Here is a tiny trained network, its code and every weight. The questions are about switching its units off for an input and a class, where a switched-off unit gives its printed mean instead of its output.

import numpy as np


def w(rows, s, z=0):
    codes = np.array(rows[::2]) - 128.0
    scale = np.full(codes.shape[1], s)
    scale[-1] = z or s
    return codes * scale


def f(y):
    return y / 2 * (1 + np.tanh(0.7978845608 * (y + 0.044715 * y**3)))


def log_softmax(a):
    a = a - a.max(-1, keepdims=True)
    return a - np.log(np.exp(a).sum(-1, keepdims=True))


def net(x, mask):
    res = np.array(x, float).reshape(1, 7) / 4 @ E
    y = f(res @ A[0][:, :-1].T + A[0][:, -1])
    res = res + np.where(mask, y, B[0][:, -1]) @ B[0][:, :-1]
    return log_softmax(res[-1] @ U[:, :-1].T + U[:, -1])


A, B = {}, {}
E = w([
[143,144,113,108,127,117,106,112],'x0',
[144,60,121,170,115,126,170,136],'x1',
[148,124,145,131,130,123,125,148],'x2',
[206,135,201,138,93,231,234,9],'x3',
[151,235,84,65,117,66,244,184],'x4',
[102,195,110,79,134,136,79,94],'x5',
[76,199,150,228,254,25,121,49],'x6',
],0.0066)
A[0] = w([
[25,114,41,151,83,60,35,254,62],'N1',
[116,179,106,99,119,109,205,170,59],'N2',
[126,103,175,44,62,175,119,179,65],'N3',
[212,51,106,107,137,173,149,196,169],'N4',
[94,86,105,55,33,164,108,165,75],'N5',
[112,43,163,151,130,207,2,90,91],'N6',
[141,180,66,102,87,89,186,146,133],'N7',
[121,99,72,144,105,55,91,173,175],'N8',
[117,92,159,188,166,85,175,157,253],'N9',
[152,117,133,98,69,151,120,160,34],'N10',
],0.0074,0.0056)
B[0] = w([
[185,191,214,176,42,182,149,30,254],'N1',
[4,135,110,163,25,44,208,192,164],'N2',
[111,169,37,200,201,119,135,99,194],'N3',
[211,138,117,74,193,119,102,108,222],'N4',
[165,195,3,202,202,72,49,140,200],'N5',
[67,20,171,135,43,10,134,179,215],'N6',
[61,45,234,85,123,50,127,176,193],'N7',
[199,191,163,102,58,184,76,72,207],'N8',
[141,161,71,47,146,165,32,133,236],'N9',
[157,166,106,189,182,43,202,89,148],'N10',
],0.0063,0.0073)
U = w([
[74,54,173,151,56,2,144,182,68],'0',
[133,121,132,65,138,154,101,105,253],'1',
[174,152,178,178,56,203,184,53,49],'2',
[129,151,66,186,229,84,90,102,46],'3',
[121,109,143,59,148,147,85,139,187],'4',
],0.009,0.0054)

Each question gives the input, the list of numbers given to net, and the class t.
The units are the neurons (one row each of A and B). Each row of codes is followed by its name. A weight is (code - 128) times the scale printed after its matrix; where a second scale follows, it is the last column's (A, B and U).
mask holds one flag per neuron, in row order. A switched-off neuron (its flag False) gives its mean, the last column of its row in B, instead of its output. The means were averaged over made-up inputs and are rounded, as every weight is.
A unit's drop is (log p(t) with every unit on - log p(t) with that unit switched off) / (log p(t) with every unit on - log p(t) with every unit switched off).
The circuit of an input: a set's keep is (log p(t) with only the set's units on - log p(t) with every unit switched off) / (log p(t) with every unit on - log p(t) with every unit switched off). Starting from all 10 units, units are removed one at a time, each time the one whose removal leaves the highest keep (on an exact tie, the one counted first), for as long as the keep stays at least 0.8.
circuit, biggest first: the units of the circuit, biggest drop first
unit that matters most: the unit with the biggest drop
k most important neurons: the k neurons with the biggest drops, biggest first
drop of u: that unit's drop, to one decimal
input [-6,-2,1,-2,8,-3,-7], class 0: circuit, biggest first : N2
input [6,-2,-5,-4,-1,-2,-8], class 3: 2 most important neurons : N5; N3
input [-4,-5,6,-3,-1,-7,6], class 4: circuit, biggest first : N5; N9
input [7,-8,0,-4,-3,4,-2], class 2: circuit, biggest first : N1; N9
input [-2,-5,5,-4,3,3,4], class 1: 2 most important neurons : N6; N5
input [4,-1,2,-1,6,5,-5], class 0: circuit, biggest first : N7; N2
input [-2,-8,0,0,0,2,-3], class 3: circuit, biggest first : N1; N8; N6; N9
input [-6,0,6,0,4,-6,6], class 1: circuit, biggest first : N9; N5
input [-6,8,-8,8,1,-8,-7], class 1: circuit, biggest first : N4; N1
input [-3,-1,1,-5,-3,0,-1], class 2: circuit, biggest first : N1; N8
input [-1,0,-1,-8,6,-8,-4], class 2: 3 most important neurons : N1; N8; N6
input [5,6,6,-3,-4,-5,-7], class 3: circuit, biggest first : N5; N3
input [-3,8,8,-7,1,-7,-2], class 1: 2 most important neurons : N9; N4
input [-6,-2,3,-3,-4,-8,2], class 4: 2 most important neurons : N9; N2
input [-8,8,8,4,4,-1,-6], class 1: circuit, biggest first : N4
input [0,5,7,2,7,7,-7], class 0: 4 most important neurons : N7; N2; N9; N8
input [3,4,-3,6,-4,3,-7], class 3: circuit, biggest first : N5; N3; N1
input [7,8,3,5,-5,7,-7], class 3: circuit, biggest first : N5; N3; N1
input [-6,1,7,-3,1,-3,-8], class 3: circuit, biggest first : N5; N3
input [-1,3,7,-1,7,6,1], class 0: circuit, biggest first : N2; N7
input [4,8,2,4,-2,-7,-6], class 4: 2 most important neurons : N1; N4
input [0,-1,0,-7,3,3,-8], class 3: 3 most important neurons : N5; N3; N10
input [4,5,-1,-7,-8,-3,8], class 0: 2 most important neurons : N6; N4
input [0,5,1,2,-3,-8,0], class 4: 2 most important neurons : N1; N9
input [1,7,-7,-3,0,-4,7], class 1: unit that matters most : N5
input [4,-3,-2,-5,-3,-8,5], class 4: drop of N1 : -0.2
input [6,6,-5,-7,-8,6,7], class 0: drop of N6 : 1.3
